Here is a tiny trained network, its code and every weight. The questions are about switching its units off for an input and a class, where a switched-off unit gives its printed mean instead of its output.

import numpy as np


def w(rows, s, z=0):
    codes = np.array(rows[::2]) - 128.0
    scale = np.full(codes.shape[1], s)
    scale[-1] = z or s
    return codes * scale


def f(y):
    return np.maximum(y, 0)


def log_softmax(a):
    a = a - a.max(-1, keepdims=True)
    return a - np.log(np.exp(a).sum(-1, keepdims=True))


def net(x, mask):
    res = np.array(x, float).reshape(1, 8) / 4 @ E
    y = f(res @ A[0][:, :-1].T + A[0][:, -1])
    res = res + np.where(mask, y, B[0][:, -1]) @ B[0][:, :-1]
    return log_softmax(res[-1] @ U[:, :-1].T + U[:, -1])


A, B = {}, {}
E = w([
[147,125,117],'x0',
[60,140,170],'x1',
[179,139,202],'x2',
[160,122,109],'x3',
[108,2,139],'x4',
[143,126,121],'x5',
[106,111,35],'x6',
[98,133,145],'x7',
],0.0089)
A[0] = w([
[131,223,107,217],'N0',
[61,183,90,102],'N1',
[109,168,178,152],'N2',
[125,84,134,163],'N3',
[183,182,108,134],'N4',
[163,146,124,194],'N5',
[164,203,193,80],'N6',
[123,52,74,124],'N7',
[54,81,150,225],'N8',
[144,8,197,176],'N9',
[110,143,127,254],'N10',
[130,243,160,254],'N11',
[116,195,75,184],'N12',
[107,13,75,168],'N13',
[81,65,130,87],'N14',
[88,156,43,80],'N15',
],0.014,0.0064)
B[0] = w([
[89,252,78,223],'N0',
[108,138,119,171],'N1',
[154,137,116,184],'N2',
[144,81,104,178],'N3',
[125,188,130,183],'N4',
[114,173,68,175],'N5',
[170,176,187,196],'N6',
[94,69,110,203],'N7',
[158,77,60,230],'N8',
[214,21,96,253],'N9',
[140,178,46,200],'N10',
[140,218,80,253],'N11',
[95,200,90,198],'N12',
[124,27,80,251],'N13',
[115,59,167,183],'N14',
[58,161,120,179],'N15',
],0.02,0.011)
U = w([
[93,181,99,254],'0',
[139,85,103,223],'1',
[2,172,120,22],'2',
[47,55,140,55],'3',
[164,198,162,86],'4',
[215,86,175,29],'5',
],0.012,0.0061)

Each question gives the input, the list of numbers given to net, and the class t.
The units are the neurons (one row each of A and B). Each row of codes is followed by its name. A weight is (code - 128) times the scale printed after its matrix; where a second scale follows, it is the last column's (A, B and U).
mask holds one flag per neuron, in row order. A switched-off neuron (its flag False) gives its mean, the last column of its row in B, instead of its output. The means were averaged over made-up inputs and are rounded, as every weight is.
A unit's drop is (log p(t) with every unit on - log p(t) with that unit switched off) / (log p(t) with every unit on - log p(t) with every unit switched off).
The circuit of an input: a set's keep is (log p(t) with only the set's units on - log p(t) with every unit switched off) / (log p(t) with every unit on - log p(t) with every unit switched off). Starting from the 12 units with the biggest drops (on a tie, the unit counted first), units are removed one at a time, each time the one whose removal leaves the highest keep (on an exact tie, the one counted first), for as long as the keep stays at least 0.8.
units of the circuit, in order: the units of the circuit, biggest drop first
k most important neurons: the k neurons with the biggest drops, biggest first
drop of u: that unit's drop, to one decimal
input [-8,6,0,-4,3,-4,3,-4], class 3: units of the circuit, in order : N11
input [7,-5,3,1,-5,-3,-3,0], class 4: 2 most important neurons : N6, N13
input [5,-3,-7,5,0,-5,6,6], class 2: units of the circuit, in order : N9, N15
input [5,4,-8,-1,-7,3,1,-8], class 2: units of the circuit, in order : N15, N9
input [-4,-3,5,0,8,1,-3,-8], class 5: 2 most important neurons : N9, N0
input [-2,-1,-5,-4,0,-3,1,2], class 2: units of the circuit, in order : N9, N15
input [4,8,-1,1,-8,5,7,-4], class 2: 2 most important neurons : N15, N9
input [-7,-6,4,5,-4,-7,-2,3], class 4: units of the circuit, in order : N6, N13
input [6,-2,-2,2,-2,-5,1,-4], class 2: 2 most important neurons : N9, N8
input [-7,8,-6,-4,1,1,-5,-5], class 1: 3 most important neurons : N0, N8, N12
input [0,0,-4,1,0,-2,8,8], class 2: 3 most important neurons : N9, N15, N12
input [2,-8,2,-8,1,8,-5,-3], class 5: 2 most important neurons : N0, N12
input [4,4,3,-1,7,-3,0,-6], class 5: units of the circuit, in order : N9, N0
input [0,1,-1,1,3,0,5,-6], class 3: most important neuron : N11
input [-5,-8,-3,6,5,1,2,6], class 3: 2 most important neurons : N7, N11
input [-7,0,7,-7,-5,8,-1,2], class 4: drop of N6 : 0.5
input [1,6,3,5,3,-3,-6,8], class 5: drop of N5 : 0.0
input [5,1,-4,3,-6,-1,8,-4], class 2: drop of N15 : 0.1
